Where the symbols take the elements:
* | θ τ
q95 | q641 q788
q954 | q754 q390
q589 | q230 q895
q739 | q634 q776
q991 | q641 q105
q641 | q57 q279
q595 | q57 q641
q609 | q213 q535
q230 | q837 q893
q842 | q535 q951
q893 | q727 q727
q477 | q386 q634
q293 | q404 q175
q951 | q992 q362
q279 | q231 q231
q64 | q137 q727
q66 | q802 q178
q69 | q513 q386
q482 | q954 q42
q596 | q755 q69
q800 | q64 q130
q213 | q842 q213
q175 | q124 q244
q178 | q972 q252
q467 | q432 q293
q627 | q875 q96
q432 | q362 q404
q207 | q627 q467
q371 | q244 q344
q837 | q386 q968
q967 | q66 q873
q252 | q373 q954
q57 | q95 q595
q968 | q93 q589
q344 | q967 q802
q140 | q175 q293
q634 | q895 q257
q727 | q349 q873
q921 | q609 q991
q875 | q991 q788
q404 | q140 q951
q105 | q921 q213
q244 | q992 q373
q349 | q596 q80
q873 | q802 q982
q124 | q371 q992
q982 | q252 q482
q93 | q39 q634
q390 | q513 q800
q362 | q293 q140
q130 | q727 q596
q80 | q93 q837
q754 | q42 q513
q126 | q432 q207
q895 | q776 q595
q535 | q955 q467
q972 | q982 q373
q992 | q344 q66
q257 | q595 q95
q231 | q126 q641
q788 | q105 q609
q513 | q39 q64
q802 | q66 q404
q373 | q482 q175
q755 | q80 q230
q39 | q800 q137
q96 | q788 q921
q42 | q390 q39
q955 | q951 q432
q776 | q257 q609
q386 | q893 q93
q137 | q130 q349

The rows follow the links: the fewer symbols apart two elements are, the more alike their rows tend to be.

Each row is also shifted at random along 10 hidden directions that mean nothing.

Some elements, each with a row of numbers:
q727	(-84, -358, 8, -499, 30, -157, -204, 196, 238, -67, 47, 406, 274, -164, -717, -270, 127, 204, 250, 60, 373, 776, 397, -198, 374, 280, -422, -512, 74, -621, 296, -117, 75, 72, -34, 476, -246, 219, 197, 383, 154, -97, 39, 368, -288)
q66	(-297, 10, -435, -292, -234, -137, -642, 120, 445, -90, 56, -43, 57, 489, -222, -98, -454, -19, 289, -422, -190, 445, -128, -96, 126, 510, -177, -83, 484, -106, -357, -509, 382, -213, 22, -41, -289, -301, -252, -539, 228, 145, 46, 606, -631)
q373	(187, -8, 231, 80, 9, -8, -143, -160, -186, -303, -156, 54, 54, 158, 397, -87, -289, 50, 366, 11, 207, -318, -489, -609, -120, 201, 281, -291, -97, 94, 483, 199, -169, -34, -365, -54, -469, -53, 208, 7, -85, -175, 129, 215, 26)
q244	(36, -157, -113, -87, 178, -114, 135, -39, 216, -123, 71, -134, -54, 456, 162, -116, 28, 76, 356, 27, 736, 85, -312, -185, -318, 224, 124, -273, 68, 103, 590, -27, 118, 82, -376, -156, -528, -263, 419, -308, -455, -476, 192, -258, 209)
q371	(184, -162, -71, -203, -128, -104, -448, -38, 287, -225, -45, 75, -41, 36, -75, -245, -397, -42, 224, -143, -395, 146, -294, -36, -94, 32, -68, 79, 87, -99, -208, -11, 284, -154, -16, 24, -164, -38, -256, -199, 288, 115, -372, 124, -414)
q596	(-598, -121, -86, -632, -144, -195, 111, 437, 383, -297, 786, 85, 429, -415, -376, -174, -212, 270, 307, -247, -57, -57, -206, -562, -280, -446, -532, -372, 682, -354, 92, 129, -27, 154, -524, 239, -178, -411, 322, -168, 12, 408, 368, 256, -15)
q42	(-309, -240, -210, 389, 84, 208, 15, -306, -304, 251, -176, 90, 291, 756, -276, -231, 357, -333, 134, 236, 478, 539, 47, -179, -243, 159, -52, -104, -394, -276, 363, -328, -43, -679, -179, 70, -266, -55, 294, -184, -211, -627, 291, -17, 164)
q93	(-641, -175, 89, 80, 318, 168, 464, 110, -220, 158, 12, 145, 294, -127, -98, -181, 322, -136, -87, 196, 80, -167, 147, -378, 42, -690, -319, -80, -168, -14, 105, 164, -64, 104, -52, -155, -24, -38, 480, 447, -240, -51, -29, -216, 513)
q477	(674, -89, 270, 24, -50, -143, 252, 17, 148, 254, -227, -123, -23, 163, -365, 100, 55, -20, -102, 155, -348, -487, 515, -215, -16, -233, -472, -138, -58, 103, 161, 269, -79, 39, 166, -216, 174, -31, 250, 248, 154, -121, 245, 20, 234)
q137	(-451, -328, -259, -249, 88, -68, 35, 48, -66, 266, 414, 93, 378, 57, -538, -276, 148, -125, -25, 226, 367, 594, 152, 485, 37, -89, -450, -160, 72, -504, 92, -306, 42, -313, 41, 274, -26, -243, 2, 33, -153, -232, 113, -120, -141)
q609	(417, 40, 83, 58, -156, -165, -46, -51, 324, -141, 266, 102, -304, -393, -306, -78, 251, 136, -121, -42, -633, 175, -72, 269, -402, -330, -117, -27, -89, -97, -364, 119, 109, -29, 114, 183, 251, 296, -10, -58, 61, -9, -38, -420, -73)
q230	(614, 14, -97, 154, -127, -90, 131, 211, 73, 368, -192, -324, 168, 344, 95, 209, 43, -113, 52, 44, -55, -431, 164, -3, -61, -43, -349, 259, 50, 66, 78, 66, -100, 9, -25, -403, 332, -358, 116, 0, -206, -240, 435, 204, 247)
q130	(-576, -252, -225, -244, 129, -34, 104, 15, -303, 133, 483, 11, 416, 350, -114, -150, -90, -201, 29, 173, 478, 255, 30, 243, 254, 80, -437, -126, -21, -318, 177, -251, 10, -243, -19, 162, -133, -408, -70, -140, -391, -168, 442, 172, -259)
q231	(630, -12, 432, 19, -192, -155, 171, -25, -241, -211, 207, 121, -285, 175, 479, 299, 187, -54, 164, -157, 485, 31, -361, -128, -57, 247, 445, 187, -297, -163, 446, 285, -97, -74, -432, 184, 95, 362, 190, -246, -93, -171, 463, -128, -242)
q178	(-162, 9, 211, 45, 126, -223, -285, 48, 46, -331, 66, 198, 143, 74, 155, -206, -284, -230, -224, -128, 159, 137, -300, -394, 60, -282, 49, -223, -160, 63, -172, 109, -63, 92, -141, -198, -389, 31, 209, 380, -160, 106, -356, -41, 241)
q951	(292, 83, -153, 147, 211, 64, 23, -173, -28, -307, -20, 122, -246, 649, 211, -168, -50, -326, -208, 157, 438, 469, -157, 258, 68, -42, 110, 158, -520, 27, -50, 90, 166, -257, 126, 27, -158, 166, -41, -139, -500, 25, -67, -43, -173)
q788	(-21, 332, 64, -18, -104, -288, 6, 180, 292, -283, 321, -10, -202, 206, 163, 257, 74, 56, -229, -375, 106, 251, -33, -219, 132, 220, 124, -29, 65, 95, -374, -77, 28, 249, -149, -48, 93, 161, -22, -360, -308, 216, 466, 152, -34)
q39	(275, 38, 274, -31, 71, -38, 375, 90, 41, 34, -155, -353, 282, -38, 307, 48, -247, 47, -354, 183, 275, -234, -77, -254, -177, -261, 163, 393, 72, 46, -3, 216, -418, 63, -417, -95, 202, -159, -327, -196, -65, 256, 137, -26, 560)
q754	(-482, -110, -10, 35, -20, 145, -24, -184, -130, -61, 99, 112, 383, -299, -309, -237, -112, -59, 99, 129, -367, -363, -74, -461, -450, -394, -186, -238, 71, -65, 108, 123, -166, -261, -175, 142, -217, -167, 156, 143, 344, 32, -198, -20, 358)
q535	(82, 269, -261, 233, 99, 304, 74, -88, -20, 48, -154, -170, -284, -264, 216, 20, 14, 121, -247, 213, -214, -49, -28, 688, -48, -99, 292, 340, -25, 236, -306, -16, -1, 50, 348, 41, 295, 59, -416, -55, -51, 245, -344, -227, 22)
q991	(-568, 106, -106, -6, 55, -57, -5, 32, 147, -113, 228, 233, -141, -62, -277, 191, 546, 106, 55, -246, 173, 306, 368, -193, 150, 357, -7, -401, -48, 49, -23, -197, 183, 291, 106, 93, -120, 294, 393, 87, -127, -210, 159, 27, 90)
q213	(-230, 309, 164, -70, 65, 113, -40, -24, 43, -505, -59, 210, -209, -476, 244, 10, -111, 318, -129, -114, -395, 61, -36, -402, 344, 115, 278, -27, -70, 182, -426, 126, -35, 393, 73, 228, 33, 476, -397, -36, 49, 564, -94, 324, -181)
q432	(448, 211, -150, 108, -129, 392, 43, -15, 97, -264, -312, -4, -312, 79, 366, 67, 59, 381, 437, -12, 290, 164, -356, -116, -251, 351, 639, 231, 91, -9, 401, 91, -39, -120, -343, 300, -40, 242, -46, -505, 90, 148, 158, 207, -225)
q595	(318, 136, 394, 201, 80, -45, 481, -66, -270, 459, -277, -483, -250, -21, 523, 406, 35, -86, -604, 70, 23, -387, 175, 534, 245, -75, 408, 631, -31, 389, -280, 21, -186, 204, 162, -379, 556, 33, -508, -138, 32, 146, -84, -492, 273)
q873	(-345, -275, -122, -77, 192, 103, -212, -74, -56, 33, -327, 96, 238, -378, 41, -154, -107, -21, 186, 78, -156, -242, 30, -203, 110, 104, -9, 57, -78, 118, 32, -24, 146, 213, 114, -111, -210, -50, -81, 329, 250, -202, -657, 12, 209)

Where do the symbols, taken in turn from left to right, take each start?
Answer with the element's name.
(-196, 19, 33, 138, 91, 174, 355, -91, -40, 398, -487, -184, -177, 432, -97, 115, 328, 173, 58, 20, 73, 91, 416, -212, 195, 265, 122, 2, 101, 197, 135, -271, 27, -24, 70, -133, 72, 86, 23, -380, 71, -115, 352, 64, 11)
τ θ θ τ θ τ τ τ θ θ: q126
(-96, -150, -13, -274, -13, -185, 72, 124, 255, -57, 235, 9, 333, 30, -406, -142, -63, -76, -152, 41, 233, 343, 158, -100, -111, -195, -307, -46, 130, -325, -61, 14, -84, -108, -241, 169, -1, -133, -57, -60, 23, 140, 43, 43, 226)
θ τ τ θ θ τ θ: q130
(-28, 131, -148, 52, -117, 90, -129, 44, -137, -26, 264, 184, -223, -144, -50, 157, 213, -54, 34, -118, 198, 243, -59, 560, 35, 97, 199, -65, -36, -167, 74, -1, 63, -93, 168, 236, 70, 171, 137, 170, 61, 11, -127, -151, -285)
τ θ τ θ τ τ: q535
(216, 244, -510, 316, 54, 43, 67, -113, 351, -36, 51, -219, -219, 791, -117, 87, 212, -251, -179, 14, 29, 154, 198, 262, -363, 55, -168, 149, -255, 252, -260, -126, 247, -256, 223, -206, 42, -162, 55, -495, -482, -187, 243, -60, 230)
θ θ θ τ θ τ θ τ: q992
(-260, -264, -204, -281, 211, -114, -47, -54, 151, 93, 157, -123, 60, -392, -208, -119, -98, 14, 119, 132, -110, -437, 94, 379, -144, -58, -301, -217, 194, 203, 148, 17, 241, 317, 267, -178, -207, -388, 56, 271, 57, -306, -591, -448, 247)
θ τ θ τ θ τ τ θ: q124
(-805, 34, 72, 46, 173, 80, 161, -207, -284, 48, -72, 230, -111, 455, -231, 123, 156, -317, -188, -99, -180, -164, 628, -493, 566, 97, -254, -262, -288, 266, -109, -93, 195, -47, 417, -95, -150, 204, 207, 124, 138, 70, 56, 320, -84)
θ τ τ θ τ τ τ θ τ τ: q467
(-153, -121, 130, 142, 193, 211, 105, -101, -41, 368, -754, 279, -191, 377, -566, -49, 574, 89, -25, 119, 149, 676, 844, -293, 564, 334, -20, -258, -259, -109, 139, -303, 124, -76, 349, 124, -42, 604, 230, 246, 283, -227, 22, 208, -117)
τ θ θ θ θ θ τ θ θ θ: q641
(-517, 337, -308, 160, -89, 238, -242, 36, -389, -143, 332, 121, -103, -54, 366, 135, -139, -117, -82, -167, -15, 154, -256, 505, 363, 150, 244, 133, -30, 4, -293, -186, 42, -78, 276, 143, 106, 21, -258, 39, -148, 351, -32, 243, -558)
τ τ τ τ θ θ θ θ θ τ θ: q140
(266, 83, 477, 217, 35, -160, 189, -86, -320, 171, -50, -32, -302, 54, 433, 135, 87, -325, -704, -27, -32, 369, -118, 564, 334, -250, 366, 659, -401, -2, -575, -9, -42, -92, 150, -103, 533, 440, -499, -34, -101, 189, -160, -501, -152)
θ τ θ τ τ θ θ τ τ θ: q432
(488, 28, 8, 126, -311, -76, -634, 6, 440, -63, -447, 145, 47, 91, -486, -142, -56, 110, 270, -165, -258, 386, 27, -454, -321, 218, 47, -317, 202, -194, -12, -145, 6, -284, -148, 67, -255, 158, 173, 70, 557, -144, -149, 316, -25)
θ τ τ θ θ τ θ θ: q802
(-134, -18, 319, 72, 64, -180, 268, -96, -183, -44, 178, 153, -234, 504, 50, 130, 297, -353, -251, -173, 271, 264, 96, -160, 162, -89, 59, 73, -385, -15, -62, 10, 129, -167, -58, -29, 30, 321, 230, -157, -143, -97, 250, -220, -59)
τ τ τ θ τ θ θ θ: q641
(31, 274, 75, 209, -5, -69, 30, 62, 106, -140, 50, -44, -142, -316, 337, 206, 136, -58, -386, -153, -342, -69, -58, 23, -25, -153, 204, 378, -201, 242, -614, 68, -29, 304, 84, -148, 369, 248, -238, 9, -132, 193, -148, -173, 323)
τ τ θ τ θ τ τ τ τ θ: q231
(233, -73, -96, -93, 18, 21, -64, 73, 30, 268, -378, -18, 309, 216, -407, 113, -74, -29, -114, 189, 172, 44, 809, -134, 476, 409, -362, -173, -62, -85, 117, -137, -140, 29, 292, 12, 48, -43, -104, 325, 173, -43, 168, 596, 75)
θ θ τ θ θ τ τ τ θ: q954
(-389, -142, 81, 67, 386, 155, 468, -34, -228, 335, -272, -207, 301, -195, 183, -101, 222, 36, -398, 420, 741, 366, 67, 377, 89, -171, 307, 398, -96, -123, 70, -115, -303, 97, -200, 16, 163, -11, -322, 83, -265, -57, -256, -476, 580)
τ θ τ θ θ τ θ θ θ: q252
(-315, -16, -357, 212, 292, 448, 307, -156, -271, 124, -46, -157, -135, -94, 320, -124, 240, 117, 247, 313, 421, -119, -377, 560, -369, -125, 356, 137, -3, 154, 438, -2, 48, -53, -25, 39, -112, -218, 129, -101, -339, -246, -285, -584, 184)
θ τ τ θ τ θ τ θ θ θ: q66
